[[-32  51]
 [ 33 -39]
 [ 49  -1]
 [-57  28]]
->
[[-32  51]
 [ 33 -39]]

[[  3  40]
 [ 47  -6]
 [ -9  42]
 [ 15  -5]
 [-11  12]]
->
[[ 3 40]
 [47 -6]]

[[ -6 -25 -21]
 [ -3 -18  33]
 [ 16  16  49]]
->
[[ -6 -25]
 [ -3 -18]]

[[ 53  -6   0   3]
 [-50  35   7  13]]
->
[[ 53  -6]
 [-50  35]]

[[  2  -1   2   1   2]
 [-45  25   3   1 -17]]
->
[[  2  -1]
 [-45  25]]

[[  4   7   3  -8  12]
 [ 19   6 -48  -2  19]
 [  1 -11 -31  -5 -18]
 [ 15   7  31   3   6]]
->
[[ 4  7]
 [19  6]]

[[ -9 -56 -22   5 -20]
 [ 10  23   6  -3 -27]
 [  0 -11  14   4 -36]]
->
[[ -9 -56]
 [ 10  23]]

[[  8 -52   0  -7  -3]
 [-14 -19  -2   6 -10]
 [ 32 -25  10   7   0]]
->
[[  8 -52]
 [-14 -19]]
---
[[-20 -52  -5]
 [ -3 -23  15]
 [ 20  54  56]
 [ -9 -49  -7]
 [-14  18 -36]]
->
[[-20 -52]
 [ -3 -23]
 [ 20  54]]

[[-12   4   9]
 [  5 -13  48]
 [ 14  20 -16]
 [ -3 -10   7]]
->
[[-12   4]
 [  5 -13]
 [ 14  20]]

[[  2 -57]
 [ 25 -55]
 [ 10 -58]
 [ 38 -48]
 [ 50 -39]]
->
[[  2 -57]
 [ 25 -55]
 [ 10 -58]]

[[ 35  -1  -1 -33   4]
 [ 37   0   0 -29  -9]
 [-46  -1  -1  22  13]
 [ 21  -5  -3 -33 -12]]
->
[[ 35  -1]
 [ 37   0]
 [-46  -1]]

[[ -5  -6 -22   1  -7]
 [  4 -36  -6   0 -19]
 [  3  -5  45   0   9]
 [ -2   0 -14  -1  26]
 [ -4  31   8  -1  12]]
->
[[ -5  -6]
 [  4 -36]
 [  3  -5]]

[[  8 -11 -12]
 [  7 -26 -41]
 [ 17  34  -4]
 [ 47 -29  44]]
->
[[  8 -11]
 [  7 -26]
 [ 17  34]]

[[ -7 -27]
 [ 10   2]
 [  4 -25]
 [-38  44]
 [ -1  18]]
->
[[ -7 -27]
 [ 10   2]
 [  4 -25]]

[[  2  -9  19  56  -9]
 [-19  -7  -1  39  -6]
 [ 14  -3  10  26   2]
 [ -6   9  -4  -6   6]
 [ 13   8  -2 -22   9]]
->
[[  2  -9]
 [-19  -7]
 [ 14  -3]]

[[56  0  3 -7]
 [31 11  4 -3]
 [-3 -8 -3  2]]
->
[[56  0]
 [31 11]
 [-3 -8]]
---
[[-34  -8  22]
 [ 41 -10 -26]
 [ -8  45   4]
 [-21  47  14]
 [  0  41   0]]
->
[[-34  -8  22]
 [-21  47  14]
 [ -8  45   4]
 [  0  41   0]
 [ 41 -10 -26]]

[[-17 -16 -11  12  45]
 [ 12  -3 -14   0  19]
 [ 24   3 -38 -15   2]
 [-13  18 -17  17 -14]
 [-31 -16  -6  10  11]]
->
[[-31 -16  -6  10  11]
 [-17 -16 -11  12  45]
 [-13  18 -17  17 -14]
 [ 12  -3 -14   0  19]
 [ 24   3 -38 -15   2]]

[[  4   4 -12   1 -24  -7  23   9  -5 -11  43 -17 -21  10]
 [ -7  11 -16  -1 -28 -17  11  18  -1 -15  39  -8 -34   5]
 [-11   7   9   4 -16  -6  24  30  10  -7  38 -26 -26   1]
 [ -3   3   2  24 -14 -13  -5  25   9 -16  22  -8 -31  -5]
 [ 13  -3  12  33   3 -28  -7   8   7 -13  23 -37  -2  11]]
->
[[-11   7   9   4 -16  -6  24  30  10  -7  38 -26 -26   1]
 [ -7  11 -16  -1 -28 -17  11  18  -1 -15  39  -8 -34   5]
 [ -3   3   2  24 -14 -13  -5  25   9 -16  22  -8 -31  -5]
 [  4   4 -12   1 -24  -7  23   9  -5 -11  43 -17 -21  10]
 [ 13  -3  12  33   3 -28  -7   8   7 -13  23 -37  -2  11]]

[[ -1  30  -9 -37 -14  33  43  27 -25  14  23  10]
 [ 29 -12  -4   9 -13   8  -5   2  -9 -33 -17 -29]
 [-16  -6  10 -22 -13 -14 -14 -12   3  -7  25 -14]
 [ 30  10 -10   0 -12  21  21  32  -9 -10  -4  15]
 [ 34 -16 -14  60  24  -8  31  37  22  -6  35   5]
 [-10  -4  16 -29 -12  51  11  18 -10   4  19   4]
 [ -7  55  -4 -25  11 -18   2  -6 -29 -12  23 -23]
 [ 14  12   8  16 -17   2  34  35  16 -11  39  14]]
->
[[-16  -6  10 -22 -13 -14 -14 -12   3  -7  25 -14]
 [-10  -4  16 -29 -12  51  11  18 -10   4  19   4]
 [ -7  55  -4 -25  11 -18   2  -6 -29 -12  23 -23]
 [ -1  30  -9 -37 -14  33  43  27 -25  14  23  10]
 [ 14  12   8  16 -17   2  34  35  16 -11  39  14]
 [ 29 -12  -4   9 -13   8  -5   2  -9 -33 -17 -29]
 [ 30  10 -10   0 -12  21  21  32  -9 -10  -4  15]
 [ 34 -16 -14  60  24  -8  31  37  22  -6  35   5]]

[[-13   5   3  15   7  -7  -5 -10  15  -3  -4   6 -15 -11  21]
 [  2 -14  40  -3 -11  26  17  -9  22   2   6  25   7 -16  25]
 [ -9 -14  58   0  -9  38   0 -15  34   3  13  26   4  -8  32]
 [-35   4  41  24  12  15 -28 -23  43  -1   8  15 -23  -4  44]
 [ -8   6  -5   8   6  -7  -9  -3   4  -1  -1  -3  -8   1   4]
 [  0   6 -32  24   7 -41  35  -9   9 -12 -27  16 -25 -46  33]]
->
[[-35   4  41  24  12  15 -28 -23  43  -1   8  15 -23  -4  44]
 [-13   5   3  15   7  -7  -5 -10  15  -3  -4   6 -15 -11  21]
 [ -9 -14  58   0  -9  38   0 -15  34   3  13  26   4  -8  32]
 [ -8   6  -5   8   6  -7  -9  -3   4  -1  -1  -3  -8   1   4]
 [  0   6 -32  24   7 -41  35  -9   9 -12 -27  16 -25 -46  33]
 [  2 -14  40  -3 -11  26  17  -9  22   2   6  25   7 -16  25]]

[[ 28  29   1  14 -21   5  -1 -43]
 [ -1   3  -3  -4   4  -2  -5  -1]
 [  4   4  -7 -11   8  10   2  -1]
 [-25  14 -25  -6  28   0  -6  28]
 [-14  -4 -14 -17  10 -11  -9 -18]
 [ 23  -5 -29  13  14  -7  -8  13]]
->
[[-25  14 -25  -6  28   0  -6  28]
 [-14  -4 -14 -17  10 -11  -9 -18]
 [ -1   3  -3  -4   4  -2  -5  -1]
 [  4   4  -7 -11   8  10   2  -1]
 [ 23  -5 -29  13  14  -7  -8  13]
 [ 28  29   1  14 -21   5  -1 -43]]

[[ 14  -2  12  -2 -15 -10  -5   3 -11 -10   4]
 [ -8   0   0   5   4  -8  -5  41  16  16   7]
 [  2  15   0   1  30   8   1  -7  15  15 -22]
 [ 23  -2  12  11  -7 -15  13  17  14 -11  -8]
 [-16  -1 -12  -9  12   3 -20  -8 -17  17  -8]
 [-15 -10 -23 -34  45   5  12 -29  11  18  16]
 [  4  -5  -6 -15  12   9  11 -50 -14 -13  -7]
 [ 15   2   0  24  14  -4  27  14  41  -2 -22]]
->
[[-16  -1 -12  -9  12   3 -20  -8 -17  17  -8]
 [-15 -10 -23 -34  45   5  12 -29  11  18  16]
 [ -8   0   0   5   4  -8  -5  41  16  16   7]
 [  2  15   0   1  30   8   1  -7  15  15 -22]
 [  4  -5  -6 -15  12   9  11 -50 -14 -13  -7]
 [ 14  -2  12  -2 -15 -10  -5   3 -11 -10   4]
 [ 15   2   0  24  14  -4  27  14  41  -2 -22]
 [ 23  -2  12  11  -7 -15  13  17  14 -11  -8]]
